Each row comes from the steps of one path. Every step used is in the known rows, and no mark comes twice. Write the path behind each row, first mark first.
Known rows:
lunof > pozit > lameger > tene > zopo > lafe > nedi > ribov > zore > mepe: [ 243 -395  147 -289  350    5   22  345   20 -114   92  -42   79 -145
 -104 -124  147 -149   23  -41  -95  209  232 -192 -168  251  361  129
   98  115  356  153  330 -462  567   -9   45  -32 -221   29  181   18
  -14  -98  421    7  168 -161 -124   -7  223  125]
lafe > lunof > pozit > lameger > levo > mepe > nufori: [ 175 -391   96 -184   98  -76 -104  311   53  -32   93  -46 -231  -39
 -194 -162  138 -224   32 -156  -51   79  255 -173  -53 -231  336  210
  138  135  277  214  222 -302  465   32   55  146 -337   16  187  137
   18 -119  183 -208  126 -346  -32   36  156  136]
tene > zopo > mepe > nufori > ribov > nedi > lafe > lunof > pozit > lameger: [  70 -271  132   12   93 -138  -35  298   61 -121   79  -15 -132  -49
 -109 -135  232 -347   30  -29  -29   89  222 -190  -59  -78  461   87
  205  246  311  284  229 -272  532 -113  -27   43 -198  -85  152   22
   27    8  166 -279  122 -325 -182   23  344  114]
nedi > lafe > lunof > pozit > zopo > levo > mepe: [ 140 -387  207 -283  144 -221  -45  116  -69  -12  112  -17  -56   -8
 -280 -227  166 -344  172 -101  -73   84  333 -213   44 -261  376  228
   92  179  255  287  258 -265  489   85   38   45 -187  -32  183  -63
   16  -73  193 -293   78 -311   37  -29  183  207]
lameger > tene > zopo > lafe > lunof: [ 243 -337   13 -196  146   50   32  284  141  -48   63  178  -81  -51
 -127  -11  243 -237   48   33  -10  251  266  -21 -190   88  281  213
   76   33  279  321  260 -132  320 -153   52   33 -119   63  255   55
  -80  -49  390 -101  224 -149   22   60  166  223]
zore > levo > mepe > nufori > ribov > nedi > lafe > lunof > pozit: [-151 -161   64   55   35 -100  -52  375   96 -183  246 -120 -215   61
 -158 -127  191 -214  152   22  -76   11   86 -215   50 -294  345   30
  220  153  260   56  154 -420  521  205   18  275 -383  105  -40  166
  -36  -99  102   -3  128 -241 -136  -78  -14   85]
levo > mepe > nufori > ribov > nedi > lafe > lunof > pozit: [-119 -168   71  149   34 -118  -29  285   47 -104  225  -77 -231   82
 -198 -133  257 -239   95   33  -86  -35   45 -178    3 -303  361   64
  188  158  200  150   95 -296  531  115   15  215 -299   78    0  145
   -7  -76   26 -126  123 -317 -203  -42   73   61]
levo > mepe > nufori > vovuv > ribov: [-117  -94 -102  388 -116  -34  -28  273  195 -200  181  -39 -294  109
 -119  -81  190  -86   13  104  -25  -39  -34  -94    1 -104  322   49
  162   76  200  132   75 -174  387  118  -44  349 -295  103  -24  266
   21  -90  -47  -43  181 -220 -310  -61    0  -43]
lameger > tene > zopo > levo > mepe > nufori: [ 211 -248 -175  -52  -26   56   31  354  190 -135   45  138 -305  -34
   17    4  235 -203  -21   -8   29  137  357 -100  -48   94  402  183
  105  200  263  269  220 -213  393  -55   98  196 -292   77  151  253
   80  -86  270 -129  272 -217 -130   -6  196  128]
vovuv > mepe > nufori > ribov > nedi > lunof > pozit > tene > lameger: [-126 -117   99  173   -4 -185  -47  269   46 -235   76   -8  -17    2
 -183 -208  210 -231  -98  123  -53   90  -71 -125 -150 -136  452  110
  224   80  341  -19   93 -272  461   30   37  -10 -263   -2   15  110
   59  -37  105   37  205 -215 -346   28  215   75]
nufori > vovuv > mepe > levo > zore: [-162  -94  -98  281  -67 -178 -153  140  167 -209  133   -8 -232  113
 -103 -194  120  -89  -86  255  -87  180  -31  -34  -76  -76  298  225
  144  -26  317   61   15 -169  294  219 -110  189 -227   -8  -45  229
   68  -78  183  105  197 -125 -134  -34   48   17]
pozit > lafe > lunof > nedi: [ 122 -399  138 -115  293 -177 -106  114  -46    8  136  -71  -99 -171
 -321 -195  187 -248  202   -7  -56  168  106  -34  -75 -181  224  156
   69  -75  114  299  219 -228  348  -15  -68   37  -66  133  208  -79
 -154 -134  335 -218  134 -154   72   61   53  114]
zore > lameger > levo > mepe: [  60 -237 -141    9  -12   23   -8  371  216 -150  135  -30 -408   81
  -35  -40   75 -157   35   19 -131   13  309 -217   55 -111  263  175
  230  107  306  137  221 -277  276  189   58  291 -264   66  -39  298
  -82 -109  230   80  149  -69  -37  -91  -80  123]
levo > zore > lameger > tene > zopo > pozit: [ 148 -240 -152 -113   -8   95    1  317  269  -27  178  125 -338   55
  -82  -14  176 -226   47  133 -107  120  327 -148  -72   67  254  248
  122   79  290  200  196 -257  299    9  166  196 -309   12   24  226
  -61  -73  352   59  173    4    9  -45   42  184]
pozit > tene > zopo > levo > mepe > nufori: [ 255 -272 -126   -9   -1   53  -39  303  145 -121   18   81 -259  -14
  -37  -93  179 -217    3  -21   59   78  335  -92  -76  101  396   64
  144  189  255  288  217 -274  377  -61   20  157 -316   21  200  136
   65  -84  162 -265  271 -207 -145  -18  179   48]
ribov > nedi > lafe > lunof > pozit > tene > lameger > zopo > levo: [ 117 -272  186 -295  210 -171   18  236  -83    2  115  -18  -53  -11
 -135 -215  148 -405  175 -103   15  147  272 -224  -26  -91  401  126
  267  310  302  191  251 -242  600  -59   67  -32 -151    2  133  -31
  -19  -95  356 -151  137 -264  -27  -14  298  250]
zopo > levo > mepe > nufori > ribov: [  26 -219 -208  157 -106  -47  -42  324  194 -162   99  -35 -454   73
  -19  -85  239 -209  -11  -22   46  -24  180  -87   62 -143  342  156
  130  201  217  237   96 -178  404   12  -13  259 -299   70    1  268
  109  -87   -2 -167  217 -240 -188  -66   34   -7]
ribov > nedi > lafe > lunof > pozit: [ -72 -193  216 -122  208 -175  -25  111  -93   -7  228 -119   37  100
 -318 -232  186 -336  177   -5  -82   96   53 -199    3 -280  307  117
  247  173  211  163  188 -211  490   73  -43    1  -13   61   92  -22
  -99  -50  239 -105   49 -185   -4  -12  114  198]
nufori > mepe > levo > zore > lameger > tene > zopo > pozit > vovuv > ribov: [  91 -291 -144   65   19  -77  -66  368  166 -301   53  132 -210   38
   22 -142  197  -95 -110  248 -113  225  129   20 -114   77  336  294
  119  -40  419  138  140 -270  260  243  106  195 -317  -93   56  340
  -58  -54  340  121  207  -56 -144  -29   39  118]
vovuv > ribov > nedi > lafe > lunof > pozit > zopo > levo > mepe > nufori: [ -10 -241  128   41  -12 -258    7  296  -50 -120  186 -100 -131   33
 -279 -237  169 -276  104  -40    0   37   95 -122  -28 -196  457   77
  283  271  261  163  172 -203  603   52   60  103 -182  -40   36   79
  -14  -74   56 -184  153 -303 -254 -122  264  101]
nufori > mepe > levo > zore: [ -20 -182 -154  132   60  -95 -167  206  176 -216   25   -4 -277  133
  -69 -262  174 -112 -127  199 -142  186   63  -50  -20  -91  273  288
  140  -61  292  117   17 -276  234  345  -85  177 -291  -66   85  351
   13  -59  211   84  161  -82  -87    3  -76   69]
tene > zopo > lameger > levo > mepe > nufori: [ 225 -312 -117  -53   40   42   36  380  280 -181    3   13 -359  -55
  102  -19  202 -190   -1  -48  -47  148  369 -199   29  136  420  160
  191  239  281  315  198 -256  393  -94   26  249 -227  -18  174  248
   28  -97  219 -144  218 -275 -110   34  202   97]
pozit > lunof > nedi > ribov > zore > levo: [  56 -283   32  -49  307 -180 -162  108  -42  -82  196 -150   -6 -154
 -124 -190   93 -197  235  116   37  217  -46  -84   68   35  130  129
  111  -88  188  167  295 -356  459  164  -80  128  -85  185  144   63
 -223 -163  315  -38  166  -21   50  -81   23   21]
zopo > lafe > lunof > pozit: [ 119 -390  149 -220  194  -24  -32  239   88   20  105   14   19   10
 -316 -117  226 -250   71   20  -71  148  112  -41 -133 -168  230  243
    4  -34  217  278  212 -174  310 -135  -59   17  -42   59  241  -51
 -116  -32  187 -134  102 -196   72   64    1  166]
nedi > ribov > zore > lameger > tene > zopo > lafe > lunof: [  83 -238   18 -170  212  -65  -40  174   77 -191  187  -16   66  -62
 -157  -45  135 -182   57  108  -20  152  111  -74 -171  201  136  112
  153   81  365  169  313 -237  395  135   47   -7 -111   70  151   76
 -166  -46  333   87  166   54  -25 -125   52  121]
lafe > lunof > nedi > ribov > zore > lameger > tene > zopo: [  93 -285   67 -190  263 -185 -148  121  -28  -75  204  -46   26 -157
 -192 -138  213 -216  158  -14  -18  225  150  -99  -29   15  173  121
   87  104  283  207  305 -319  428  143   72  -38 -171  180  146  -22
 -188 -118  438  -44  137  -18  104  -65  151  139]
lameger > zopo > pozit > lunof > nedi: [ 268 -384   25 -181  218  -22  -18  248   76  -11   88   98 -150 -143
  -84 -111  149 -282  175   69   36  271  148 -115   -8   68  272  241
   57  -81  213  241  310 -155  343  -99   67  118  -72  160  128   98
 -168 -141  445   -9  211 -197  -37   75  131  188]
lafe > nedi > lunof > pozit: [  14 -354  144 -221  195 -145  -83  129  -43  -16  154 -136   32  -61
 -385 -169  214 -242  125  -42 -276  166   87 -211   30 -343  230  159
   81   96  190  194  234 -203  451  138  -19  -43  -42  135  120  -78
 -157  -15  193 -195   41 -129    6   83   35  122]
lameger > zopo > levo > zore > mepe: [ 159 -285 -180  -57   21  -63  -49  301  217 -111   47   22 -511  -57
   84  -89  155 -218   82    9    0  174  346 -166   34   37  328  220
  121  152  237  172  191 -245  374   73   48  240 -295   10   21  290
   45 -145  298  -17  253 -181  -44  -82   95  140]
vovuv > nedi > lunof > pozit > lafe: [ -13 -271  217 -129  110 -186   54  251  -43   11  148 -213   -6   17
 -440 -202  166 -318  132  180 -117  135    4 -141   -2 -271  289  140
  192    3  204   91  172 -170  342   72  -91  107    8  101  109  -39
 -101  -36  152 -108  -13 -127  -90   33   64  269]
nufori > vovuv > ribov > zore: [-202  -43  -21  326  -22 -147   -2  172   84 -190  225  -88  -23   85
 -181 -174  146 -123   -8  200   61   72 -153    1  -95  -42  234   12
  261  -33  328  -18  105 -127  363   39 -107  135  -99   50  -32  123
  -14  -85  145   47  171  -49 -339 -100   51   36]
lafe > nedi > ribov > zore: [ -17 -278  -14  -44  237 -135 -123    2  -20 -179  237 -169   51  -85
 -225 -166  151 -110   59   38 -152  170  -24 -130  -89   -6  118   85
  185  126  230  213  265 -177  474  239  -96  -37  -35  137   79   52
 -147  -37  214  -78  102    6  -86  -55  -53  -81]
mepe > nufori > ribov > zore > lameger > tene > zopo > levo: [ -79  -95 -176  174  -77  -31   41  368  155 -266  125   62 -207    3
  -79  -47  260 -220  -81  118   30    7  131  -82 -155    1  328   57
  216   98  341   56  154 -301  353  -51   91  117 -367   84  -17  264
   19  -76  215  -18  281  -90 -354  -90  110   82]
lameger > levo > zore > mepe > nufori: [  32 -232 -188  140  -14  -39  -49  295  216 -190  140 -108 -580  -22
  -33  -89  149 -142   45   49 -107   81  235 -186   16  -41  307  208
  251   98  230  134  131 -314  326  131   17  364 -412    8  -24  407
   31 -177  108   24  260 -174  -42 -106    1   59]
lafe > nedi > lunof > pozit > tene > zopo > levo > mepe: [ 183 -430   97 -292  172 -125  -78  234  -22  -28   96  -99 -124 -106
 -266 -127  214 -266  132 -123 -222  178  299 -201   30 -202  337  124
   70  256  241  281  269 -287  556   80   31   -1 -172   74  160 -111
  -78  -39  191 -332  127 -211   26   51  171  121]
levo > zore > mepe > nufori > ribov: [-115 -132 -155  313  -43  -22  -75  254  233 -167  177  -68 -490   57
  -50 -108  256 -136   64  131  -94   11   47 -134  -30  -91  267  115
  155   21  176  100   45 -359  362  130    2  307 -432   33  -56  327
   27 -126   43   12  214 -112 -138 -108  -41    3]
tene > lameger > zopo > lafe > nedi > lunof > pozit > vovuv: [ 240 -454  112 -354  263  -64   58  326   97  -74  -11   24   61 -221
   -5  -50  198 -264  121   20 -128  229  228 -188  -36   76  307  214
   46  111  301  266  300 -193  450 -127    2   24  -49   28  198  -44
 -105  -49  354 -124  103 -186  -31  119  127  157]
lameger > zore > levo > mepe > nufori > ribov > nedi > lunof > pozit: [-117 -161  -75   87   31 -137  -35  400  183 -137  262 -200 -434   48
  -48  -56  155 -271   78   58  -97  -20  122 -156   90 -194  275  157
  357  111  249   32   82 -278  464  129   32  328 -387   -8  -94  271
   14 -128   47   37  185 -215 -149 -108    5  103]
ribov > zore > mepe > nufori > vovuv > nedi > lafe > lunof > pozit > lameger: [-167 -135  178  137  140 -142    6  197  -48 -304  186 -178  -41   59
 -243 -201  177 -204   92   57  -48   13  -30 -192  -96  -12  328   14
  222  103  369  -36  177 -499  483  118  -85  125 -391   78    9   78
   26 -143  150   -3  128 -151 -263 -101   91  152]
levo > mepe > nufori > vovuv > nedi > lafe: [-143  -94   -5  309  -51  -82   23  195  115 -188  208  -85 -249  161
 -196 -112  194 -171   94  137  -75  -28    1 -183   37 -112  335   77
  187  134  190  167   88 -187  376  145  -94  353 -285  134  -46  180
   12  -84  -23  -76  112 -222 -242  -52   -1   44]
tene > zopo > pozit > lameger: [ 322 -336   16 -183  140  120   28  278  186 -110   20   10  -74  -14
  -84 -136  191 -246   25  -16   32  191  224 -123  -80  235  350  160
  131   83  327  326  269 -180  296 -199  -35   31  -71    2  201   59
    6  -42  337 -116  158 -120  -58  110  181  143]
ribov > zore > levo > mepe > nufori > vovuv > nedi > lunof > pozit > lameger: [-130 -106   44   58   65  -87  -31  358  100 -275  218 -233  -97   78
 -215 -126   98 -198   61  131  -41   12   -1 -194   46  -57  286   -7
  261  129  399  -96  127 -462  484  222 -111  252 -377   85  -50  120
   18 -115  108   68  102  -88 -298  -87  -12  133]
nedi > lafe > lunof > pozit: [   3 -305  262 -240  171 -186  -43   54  -95   -3  162  -28  109   14
 -349 -243  193 -319  168  -10 -116  111  168 -213   13 -322  279  211
   96   36  229  221  246 -235  388   84    4  -13 -112   37  208  -35
  -57  -43  237 -179   22 -229   57   22  109  212]
lameger > zopo > levo > mepe > nufori: [ 166 -268 -186  -19  -29  -31  -28  337  207 -152   30   61 -421  -41
   40  -54  156 -211   25  -16   24  102  316 -167   44   -7  367  184
  113  188  222  214  196 -171  372   59   39  262 -273   76   53  302
   47 -112  210  -80  246 -273 -177  -30   93   92]

Write each row's path:
[  10 -194  -26   25  -45 -148   30  329  157 -133   67 -177 -357  -20
 -130 -118  268 -261   91   70  -54  143  239 -171   10   25  460  123
  118  262  263  142  161 -357  423  -45  -20  258 -298   14   33   94
   76  -97  106 -194  203 -189  -39  -71  239  185]  tene > zopo > levo > zore > mepe > nufori > vovuv > nedi > lunof > pozit
[  10 -234    9   34   51 -100  -43  362  115 -124  113   -6  -23  -80
 -156 -137  135 -238  -85  126   -5   15  174 -158  -58 -172  434   82
  178   41  325   -3  217 -421  476   45   -6  125 -257  -45   51   94
   70  -44  135  -84  136 -246 -387  -65   93   58]  lunof > pozit > zopo > mepe > nufori > ribov > zore > levo
[-177 -101  -82  266  -26 -176    0  294  167 -240  304 -166 -420  104
  -26  -88  101 -208  112   76  -56  -20   77 -137   57  -32  287  136
  419  141  260   88   95 -186  441  130  -11  381 -397  -25 -134  306
   18 -147   39   59  216 -195 -202 -169   26   37]  lameger > zore > levo > mepe > nufori > vovuv > ribov > nedi > lafe
[   2 -192  138  -13  186 -116   43  368   30    7  159  -82  -35   30
 -233 -146  257 -346   97  126  -10  129    6  -64 -110 -139  328    2
  264   59  287   96  118 -190  480 -122   -8  -21  -24   21   42  -87
 -110  -31  229  -67  179 -147 -172   -2  210  208]  nufori > ribov > nedi > lunof > pozit > tene > zopo > lafe
[ 202 -324  -14 -152   94  -21  -29  414  145  -63   20  -15 -295  -72
  -18 -168  124 -208    8  -65  -28   96  335 -264  -16   39  450  203
   95  141  266   94  211 -443  472    2   91  188 -406  -20   84  242
  115 -151  295  -39  192 -291 -173  -20  215  140]  lunof > pozit > lameger > zopo > levo > zore > mepe > nufori
[  87 -268   56 -216  184   -7  -18  325   68 -126  134   81   23  -25
 -196  -72   97 -245   24  106  -62   93  231 -126 -187    2  220   92
  144    4  398   18  275 -412  358   49   65    2 -255   41  117   43
 -139  -86  398   62  171  -43 -158  -67   10  220]  ribov > zore > lameger > zopo > lafe > lunof > pozit > tene
[  60 -193 -209   68  -93   40  -60  321  294  -86  153  145 -430   39
  -37   27  169 -220  -11  135 -132   42  341 -176  -39  -12  290  225
  131  142  257  209  169 -279  337   76  131  264 -403  -23   25  300
  -26  -41  212  -22  173  -65  -92  -80   62  102]  levo > zore > lameger > tene > zopo > mepe > nufori
[ 194 -249 -127   19    8   11    5  407  187 -121   -1  126 -411  -92
  162 -106  175 -245   31  -11   83   91  315 -148 -112  165  381   85
  210  157  325  144  175 -335  488 -102  138  160 -517  -21   77  230
  108 -160  262  -70  309 -214 -217  -55  231   87]  pozit > tene > lameger > zopo > levo > zore > mepe > nufori > ribov
[ -87 -152  208   91   90 -228   36  239  -67  -37  243  -19    5   86
 -238 -222  128 -242  108   14   52  123  -29  -88 -123 -113  358   74
  301  113  336   55  167 -109  566  -37   64   56 -148   24   -6    2
  -35 -104  305  -10  149 -221 -244  -59  324  195]  nufori > vovuv > ribov > nedi > lafe > lunof > pozit > lameger > tene
[  65 -296  -55  -44  223 -213 -198  248  128 -200   55   12 -235  -15
  -91 -233  167 -138    4  152 -164  283  130  -75  -42   49  237  313
   61  -21  314  170  126 -315  291  366   31  117 -323    4   59  224
 -165 -102  379  172  191  -66   55  -47   17  131]  nufori > mepe > levo > zore > lameger > zopo > lafe > lunof > nedi > ribov
[-210  -36 -101  247  -13  -38  -28  296  166 -330  253 -183 -177  112
 -137  -87  132 -122   29  209  -10   12  -47 -120   -4  -26  243  -23
  273   97  345  -57  110 -400  387  225 -165  321 -346  133  -87  219
    7 -113   75   91  144  -37 -302 -125 -149   33]  ribov > zore > levo > mepe > nufori > vovuv > nedi
[ 115 -256  171 -111  129 -113   69  432   26  -61  132  -73    9    4
 -252 -156  169 -283   77   36  -13  180   39  -73  -79   19  372   78
  275  131  336  129  178 -138  527  -89   47  -16  -23  -32  114   20
 -103  -35  259    2  154 -152 -209   -9  327  231]  vovuv > ribov > nedi > lunof > pozit > lameger > tene > zopo > lafe
[-147 -156  195  201  105 -270   22  233  -28 -117  247 -158 -182   89
 -143 -229  125 -229  143  -24    7   65  -30 -106  -81  -61  351   82
  353  120  324   44  147 -193  561  -11   11  141 -236  -41  -64   53
   -2 -149  193   -5  170 -234 -194 -124  271  153]  nufori > vovuv > ribov > nedi > lafe > lunof > pozit > lameger > zore > mepe
[  99 -261   25  -19  114  -50   13  466   84  -44  129 -122 -246    6
  -86 -181  121 -213  -35  -34  -20   39  184 -222  -28 -104  442  119
  290  154  297   71  148 -346  529  -13   32  187 -283   -6    4  217
   76 -130  215  -34  161 -321 -266  -11  199   97]  lunof > pozit > lameger > levo > mepe > nufori > ribov > nedi
[-232 -138  154  212    3 -279  -75  142  -24 -253  164  -23   -7   41
 -285 -248  238 -216  -50  117  -95  102  -96 -123 -171 -277  430  165
  195   58  286   39  111 -246  417   99    4    2 -219   17  -11  113
   18  -31  109   -5  172 -262 -268   -6  158   67]  vovuv > mepe > nufori > ribov > nedi > lafe > lunof > pozit
[   9 -191   95   -6  123 -153    7  405   53    7  124  -15 -163  -31
  -40 -123  193 -388   58   70   27   99   89 -148   -5 -189  358   33
  307  148  341   49  140 -175  600  -58   58   13 -128  -21    7   16
  -23  -35  243  -32  137 -233 -270   -2  276  195]  nufori > ribov > nedi > lunof > pozit > tene > lameger > zopo > mepe
[  44 -229   59  -20   69 -134   15  309  121 -137   43   68 -222  -91
   80  -97  202 -368   69  -27   12  106  208 -220  -14  -31  378  135
  250  249  336  232  210 -154  553 -103   33   65 -244  -36   90  128
   21  -41  236 -103  135 -299 -197   29  269  136]  tene > lameger > zopo > mepe > nufori > ribov > nedi > lafe > lunof
[ -46 -338  259 -159  165 -276  -41   67 -171 -121  224  -57  230  -56
 -309 -220  187 -270  158   90  -73   95   53 -114  -22 -283  252  153
  135   15  307  162  259 -253  438  120  -10   -4  -83  -17  183  -37
  -84  -45  208 -198   22 -188  -76  -50   99  142]  nedi > lafe > lunof > pozit > vovuv > ribov > zore
[ -55 -143  -69   66   47  -81   58  366  211 -200  159 -131 -364   20
  151  -97  171 -289   80    5  -37   -4  187 -215   59   74  321  152
  393  216  317  157  112 -274  507  -34   -4  249 -409  -57  -33  268
   96 -125  126   12  172 -191 -147  -66   84   57]  tene > lameger > zore > levo > mepe > nufori > ribov > nedi > lafe
[  61 -254   38  -69   39 -153   16  333   64 -112   93  -95 -255  -28
  -92 -137  292 -310   88  -57  -12  103  295 -161  -12  -93  483   92
  159  328  271  265  197 -325  539  -78   13  130 -226   -8   99   56
   63  -64  157 -296  199 -319  -65  -39  278  133]  tene > zopo > levo > mepe > nufori > ribov > nedi > lafe > lunof > pozit
